Below are the code and all the weights of a small trained network. Each question names an input and a class and asks about switching units off, where a switched-off unit gives its printed mean instead of its output.

import numpy as np


def w(rows, s, z=0):
    codes = np.array(rows[::2]) - 128.0
    scale = np.full(codes.shape[1], s)
    scale[-1] = z or s
    return codes * scale


def norm(h):
    return h / np.sqrt((h * h).mean(-1, keepdims=True) + 1e-5)


def f(y):
    return y / 2 * (1 + np.tanh(0.7978845608 * (y + 0.044715 * y**3)))


def log_softmax(a):
    a = a - a.max(-1, keepdims=True)
    return a - np.log(np.exp(a).sum(-1, keepdims=True))


def net(x, mask):
    res = np.array(x, float).reshape(1, 7) / 4 @ E
    u = 0
    for l in range(3):
        y = f(norm(res) @ A[l][:, :-1].T + A[l][:, -1])
        res = res + np.where(mask[u : u + 8], y, B[l][:, -1]) @ B[l][:, :-1]
        u += 8
    return log_softmax(norm(res)[-1] @ U[:, :-1].T + U[:, -1])


A, B = {}, {}
E = w([
[236,109,196,140,45],'x0',
[126,223,85,88,111],'x1',
[171,63,73,159,132],'x2',
[48,53,173,114,83],'x3',
[93,79,22,106,82],'x4',
[147,176,86,249,157],'x5',
[97,67,175,140,46],'x6',
],0.0015)
A[0] = w([
[99,134,52,66,150,112],'L0N0',
[128,156,127,132,142,28],'L0N1',
[23,233,23,161,133,36],'L0N2',
[223,176,97,63,131,86],'L0N3',
[109,217,100,64,176,8],'L0N4',
[150,159,175,153,74,19],'L0N5',
[59,143,208,69,148,33],'L0N6',
[175,209,110,149,255,27],'L0N7',
],0.0059,0.0016)
B[0] = w([
[158,47,130,74,43,188],'L0N0',
[177,137,204,101,98,111],'L0N1',
[190,9,82,13,254,253],'L0N2',
[122,206,51,107,38,180],'L0N3',
[133,82,116,205,147,181],'L0N4',
[229,90,181,94,147,137],'L0N5',
[53,179,150,78,148,160],'L0N6',
[176,248,182,188,202,228],'L0N7',
],0.007,0.0028)
A[1] = w([
[123,126,122,125,130,100],'L1N0',
[123,183,195,160,75,69],'L1N1',
[212,104,182,131,96,84],'L1N2',
[64,64,72,233,144,36],'L1N3',
[157,204,136,152,161,8],'L1N4',
[183,116,224,168,63,64],'L1N5',
[136,126,129,130,126,130],'L1N6',
[2,154,200,75,132,24],'L1N7',
],0.0066,0.0013)
B[1] = w([
[132,126,127,135,130,118],'L1N0',
[160,45,40,92,184,200],'L1N1',
[16,180,102,184,132,212],'L1N2',
[190,43,162,210,60,151],'L1N3',
[172,128,221,131,96,208],'L1N4',
[39,155,69,138,186,236],'L1N5',
[119,128,134,126,128,133],'L1N6',
[30,135,254,62,134,252],'L1N7',
],0.0076,0.0015)
A[2] = w([
[179,76,181,217,68,49],'L2N0',
[106,190,143,165,70,135],'L2N1',
[157,156,120,99,1,55],'L2N2',
[166,129,75,132,107,114],'L2N3',
[199,183,205,200,166,8],'L2N4',
[136,86,79,99,194,66],'L2N5',
[98,61,118,116,49,87],'L2N6',
[64,167,63,111,167,121],'L2N7',
],0.0087,0.0016)
B[2] = w([
[144,69,187,207,96,162],'L2N0',
[90,67,94,146,200,153],'L2N1',
[114,149,45,77,39,167],'L2N2',
[66,143,164,138,162,172],'L2N3',
[232,249,148,122,159,255],'L2N4',
[141,37,81,109,177,229],'L2N5',
[221,161,182,111,104,200],'L2N6',
[115,138,130,219,124,214],'L2N7',
],0.011,0.003)
U = w([
[249,254,143,142,197,196],'0',
[193,61,206,213,56,108],'1',
[182,118,138,55,48,6],'2',
[174,29,64,64,219,198],'3',
[100,190,17,91,53,52],'4',
[18,134,231,51,137,166],'5',
[34,144,87,228,172,138],'6',
],0.0089,0.0022)

Each question gives the input, the list of numbers given to net, and the class t.
The units are the neurons (one row each of A and B). Each row of codes is followed by its name. A weight is (code - 128) times the scale printed after its matrix; where a second scale follows, it is the last column's (A, B and U).
mask holds one flag per neuron, layer by layer. A switched-off neuron (its flag False) gives its mean, the last column of its row in B, instead of its output. The means were averaged over made-up inputs and are rounded, as every weight is.
A unit's drop is (log p(t) with every unit on - log p(t) with that unit switched off) / (log p(t) with every unit on - log p(t) with every unit switched off).
The circuit of an input: a set's keep is (log p(t) with only the set's units on - log p(t) with every unit switched off) / (log p(t) with every unit on - log p(t) with every unit switched off). Starting from the 12 units with the biggest drops (on a tie, the unit counted first), units are removed one at a time, each time the one whose removal leaves the highest keep (on an exact tie, the one counted first), for as long as the keep stays at least 0.8.
circuit, biggest first: the units of the circuit, biggest drop first
most important unit: the unit with the biggest drop
k most important neurons: the k neurons with the biggest drops, biggest first
top k neurons in layer l: the k neurons of layer l with the biggest drops, biggest first
input [-5,-8,-1,6,2,2,2], class 1: most important unit -> L1N3
input [0,-5,-3,4,-4,7,2], class 6: circuit, biggest first -> (L0N2, L1N5)
input [-3,-8,8,6,-7,-5,6], class 5: circuit, biggest first -> (L1N7, L0N6, L0N2)
input [-4,0,0,4,6,-7,1], class 2: top 2 neurons in layer 2 -> (L2N6, L2N3)
input [-2,-8,8,-7,8,-2,-5], class 1: circuit, biggest first -> (L0N2, L1N3, L2N0)
input [5,6,-2,-2,-7,-5,1], class 4: circuit, biggest first -> (L0N3, L2N2)
input [-1,-8,6,-8,-4,-6,6], class 1: 2 most important neurons -> (L0N7, L0N2)
input [-1,0,-3,-8,7,3,-5], class 3: 4 most important neurons -> (L0N2, L2N5, L0N0, L2N6)
input [-1,-4,7,-4,7,-7,0], class 2: top 3 neurons in layer 0 -> (L0N4, L0N2, L0N0)
input [7,7,6,-4,-2,-4,-8], class 4: 4 most important neurons -> (L0N3, L2N2, L0N2, L2N6)
input [6,-8,-2,4,2,7,-3], class 1: top 3 neurons in layer 0 -> (L0N7, L0N0, L0N1)
input [0,4,3,4,-3,-7,-8], class 4: top 2 neurons in layer 0 -> (L0N3, L0N0)
input [8,7,2,7,-7,-7,0], class 5: 4 most important neurons -> (L0N6, L1N7, L0N4, L0N7)
input [4,-5,3,2,3,7,1], class 1: most important neuron -> (L1N3)
input [5,-3,0,5,-8,-3,-1], class 5: 2 most important neurons -> (L0N6, L1N7)
input [1,-7,2,7,8,-4,-7], class 1: 2 most important neurons -> (L0N2, L1N3)
input [2,-1,3,2,5,6,-6], class 3: 3 most important neurons -> (L0N2, L2N5, L0N4)
input [4,-5,0,-1,3,2,-2], class 1: 3 most important neurons -> (L1N3, L0N7, L0N2)
input [4,-3,-5,3,1,-4,8], class 5: 2 most important neurons -> (L1N7, L0N6)
input [2,2,0,5,7,-1,8], class 1: most important unit -> L0N3
input [2,8,2,-7,3,-3,-6], class 4: top 3 neurons in layer 0 -> (L0N3, L0N0, L0N5)
input [1,7,2,7,6,-5,3], class 2: 2 most important neurons -> (L0N7, L2N6)
input [4,7,-5,-5,-1,0,3], class 4: top 2 neurons in layer 2 -> (L2N2, L2N6)
